Below are the code and all the weights of a small trained network. Each question names an input and a target symbol and asks about switching units off, where a switched-off unit gives its printed mean instead of its output.

import numpy as np


def w(rows, s, z=0):
    codes = np.array(rows[::2]) - 128.0
    scale = np.full(codes.shape[1], s)
    scale[-1] = z or s
    return codes * scale


def f(y):
    return np.maximum(y, 0)


def softmax(a):
    e = np.exp(a - a.max(-1, keepdims=True))
    return e / e.sum(-1, keepdims=True)


def log_softmax(a):
    a = a - a.max(-1, keepdims=True)
    return a - np.log(np.exp(a).sum(-1, keepdims=True))


def net(x, mask):
    ids = ['αβδεζθμπσφ'.index(c) for c in x.split()]
    T = len(ids)
    res = E[ids] + P[:T]
    u = 0
    for l in range(2):
        q, k, v = (res @ M[l].T for M in (Q, K, V))
        z = softmax(np.where(np.tri(T) > 0, q @ k.T / 3**0.5, -1e9)) @ v
        res = res + np.where(mask[u], z, O[l][:, -1]) @ O[l][:, :-1]
        u += 1
        y = f(res @ A[l][:, :-1].T + A[l][:, -1])
        res = res + np.where(mask[u : u + 4], y, B[l][:, -1]) @ B[l][:, :-1]
        u += 4
    return log_softmax(res[-1] @ U[:, :-1].T + U[:, -1])


Q, K, V, O, A, B = {}, {}, {}, {}, {}, {}
E = w([
[188,83,133,141,142,142,184,43,207,113],'α',
[156,87,115,169,173,90,76,90,219,144],'β',
[79,62,99,98,111,182,104,154,184,134],'δ',
[167,116,111,101,142,156,179,174,159,85],'ε',
[143,111,139,44,134,101,100,92,179,71],'ζ',
[101,173,71,126,187,108,111,184,142,53],'θ',
[118,167,58,143,211,166,51,107,103,79],'μ',
[96,155,151,55,253,116,245,98,78,248],'π',
[245,107,87,97,142,171,80,130,93,145],'σ',
[173,104,72,154,165,34,98,195,94,115],'φ',
],0.012)
P = w([
[169,18,97,233,63,119,127,98,189,14],'0',
[174,77,27,197,107,113,129,104,162,65],'1',
[184,82,51,192,103,108,119,108,145,75],'2',
[175,97,68,175,123,113,114,123,159,91],'3',
[176,117,87,155,136,120,114,140,152,102],'4',
[174,117,110,139,150,121,107,140,148,117],'5',
[166,122,129,126,166,118,110,145,143,131],'6',
[159,130,156,113,187,118,116,158,136,140],'7',
[154,119,180,100,201,117,119,157,135,157],'8',
[147,120,193,85,217,113,124,166,123,168],'9',
[140,128,200,70,238,107,123,166,128,179],'10',
[131,135,214,63,254,92,140,161,123,187],'11',
],0.0059)
Q[0] = w([
[214,51,78,137,254,117,134,134,178,48],'L0H1',
[153,76,137,198,197,192,137,183,140,137],'L0H1',
[118,88,166,180,85,204,108,154,101,73],'L0H1',
],0.0094)
K[0] = w([
[34,137,254,17,232,132,132,133,86,247],'L0H1',
[121,103,127,50,146,129,122,103,114,97],'L0H1',
[171,148,70,81,96,101,47,159,210,113],'L0H1',
],0.0098)
V[0] = w([
[93,108,125,92,86,22,138,119,186,134],'L0H1',
[239,132,186,254,215,96,166,142,125,65],'L0H1',
[158,196,154,57,134,69,135,57,84,95],'L0H1',
],0.013)
O[0] = w([
[86,92,106,62,115,41,131,168,189,183,190],'L0H1',
[192,168,139,193,50,132,63,172,150,82,75],'L0H1',
[147,212,2,142,93,127,146,116,201,211,6],'L0H1',
],0.0066,0.0026)
A[0] = w([
[92,160,163,168,4,184,152,124,43,177,48],'L0N1',
[123,100,119,140,114,111,137,139,91,119,94],'L0N2',
[69,138,146,143,30,167,102,143,131,155,111],'L0N3',
[53,198,158,130,51,97,124,145,91,142,4],'L0N4',
],0.027,0.0039)
B[0] = w([
[174,114,57,95,139,106,101,112,178,161,131],'L0N1',
[179,147,105,161,126,122,110,167,134,127,252],'L0N2',
[247,205,103,173,194,235,119,130,171,129,163],'L0N3',
[146,38,153,122,213,92,181,172,237,150,128],'L0N4',
],0.011,0.0031)
Q[1] = w([
[132,9,46,121,240,132,115,87,227,104],'L1H1',
[127,159,255,160,86,54,104,2,144,123],'L1H1',
[71,110,162,227,62,208,96,122,185,211],'L1H1',
],0.026)
K[1] = w([
[101,157,164,122,232,77,177,107,103,251],'L1H1',
[104,96,49,184,69,113,76,89,226,152],'L1H1',
[157,51,180,130,201,88,75,89,159,47],'L1H1',
],0.029)
V[1] = w([
[146,116,90,160,124,191,125,240,103,188],'L1H1',
[65,41,113,226,156,164,134,100,143,193],'L1H1',
[80,139,89,114,157,123,7,169,93,143],'L1H1',
],0.019)
O[1] = w([
[62,38,241,213,172,149,127,140,113,180,251],'L1H1',
[212,168,228,254,174,163,119,157,190,96,195],'L1H1',
[103,222,187,47,27,189,109,191,75,182,17],'L1H1',
],0.0065,0.0032)
A[1] = w([
[121,128,186,151,89,146,154,130,125,149,59],'L1N1',
[130,132,178,120,23,156,254,107,130,118,108],'L1N2',
[33,185,141,164,131,74,166,153,131,64,89],'L1N3',
[88,101,162,116,54,167,174,75,147,132,3],'L1N4',
],0.027,0.0055)
B[1] = w([
[131,150,84,73,227,112,171,119,105,164,253],'L1N1',
[44,180,111,188,167,118,194,113,146,61,140],'L1N2',
[156,175,165,131,61,176,247,166,101,141,141],'L1N3',
[197,129,133,137,55,131,142,175,75,149,152],'L1N4',
],0.012,0.0067)
U = w([
[192,187,48,197,154,98,185,64,95,122,85],'α',
[184,160,148,124,114,129,93,178,184,122,185],'β',
[115,120,157,70,178,171,141,135,152,122,194],'δ',
[2,35,160,104,114,114,157,149,174,92,166],'ε',
[107,137,82,59,113,121,140,113,168,150,163],'ζ',
[99,132,140,109,87,139,175,168,128,110,116],'θ',
[44,214,87,146,161,173,73,99,58,86,159],'μ',
[96,141,95,125,133,175,139,108,143,148,44],'π',
[224,63,130,89,91,164,105,79,57,196,95],'σ',
[133,150,75,149,143,25,107,222,64,143,1],'φ',
],0.0093,0.0071)

Each question gives the input, a string of symbols that net reads in full, and the target symbol t.
The units are the heads (3 rows each of Q, K, V and O) and the neurons (one row each of A and B). Each row of codes is followed by its name. A weight is (code - 128) times the scale printed after its matrix; where a second scale follows, it is the last column's (O, A, B and U).
mask holds one flag per unit, layer by layer, with each layer's heads first. A switched-off unit (its flag False) gives its mean, the last column of its rows in O or B, instead of its output. The means were averaged over made-up inputs and are rounded, as every weight is.
A unit's drop is (log p(t) with every unit on - log p(t) with that unit switched off) / (log p(t) with every unit on - log p(t) with every unit switched off).
The circuit of an input: a set's keep is (log p(t) with only the set's units on - log p(t) with every unit switched off) / (log p(t) with every unit on - log p(t) with every unit switched off). Starting from all 10 units, units are removed one at a time, each time the one whose removal leaves the highest keep (on an exact tie, the one counted first), for as long as the keep stays at least 0.8.
circuit, biggest first: the units of the circuit, biggest drop first
unit that matters most: the unit with the biggest drop
top k neurons: the k neurons with the biggest drops, biggest first
k most important neurons of layer l: the k neurons of layer l with the biggest drops, biggest first
drop when u is switched off: that unit's drop, to one decimal
input ζ ζ μ ζ, target μ: circuit, biggest first -> (L1N2 L1H1)
input θ δ δ ζ δ δ φ δ, target φ: top neuron -> (L1N4)
input δ ζ φ ε δ ζ ε ζ, target ε: circuit, biggest first -> (L0H1 L1H1)
input δ ζ δ δ δ δ δ μ δ, target μ: circuit, biggest first -> (L1H1 L1N2)
input β ε δ ζ ζ μ δ ζ, target μ: circuit, biggest first -> (L1N2 L0H1 L1H1)
input δ ζ δ ζ, target δ: top 2 neurons -> (L1N1 L0N2)
input ζ α ζ δ β ζ δ, target β: circuit, biggest first -> (L0H1 L1H1 L1N1)
input φ δ ε ε α β ζ θ ζ, target θ: circuit, biggest first -> (L1N2 L1H1 L1N4)
input ε δ β ζ ζ δ ε ζ θ δ ζ, target θ: circuit, biggest first -> (L0H1 L1H1 L1N2 L1N4)
input μ δ ζ ε β ζ μ σ δ, target ζ: circuit, biggest first -> (L0H1 L0N2 L1H1)
input θ σ ε, target ε: circuit, biggest first -> (L1H1 L1N1)
input δ δ ζ, target ζ: circuit, biggest first -> (L0H1 L1H1)
input δ δ δ δ π α δ, target ε: circuit, biggest first -> (L0H1 L1H1)
input μ φ ε β ζ α δ μ π ζ ε θ, target α: circuit, biggest first -> (L0H1)
input δ δ σ δ ζ φ ζ, target φ: top 4 neurons -> (L1N4 L1N2 L1N1 L0N2)
input ε σ ε β δ μ ε θ, target θ: 2 most important neurons of layer 1 -> (L1N3 L1N1)
input ζ μ σ δ δ δ β θ ζ π, target α: drop when L0H1 is switched off -> 0.7
input δ ε ε δ δ, target δ: drop when L1H1 is switched off -> 1.6
input ζ δ ζ, target δ: drop when L1N1 is switched off -> 0.6
input ζ δ δ μ ζ π ζ φ, target α: unit that matters most -> L0H1
input δ θ ζ δ, target θ: 3 most important neurons of layer 1 -> (L1N2 L1N4 L1N1)
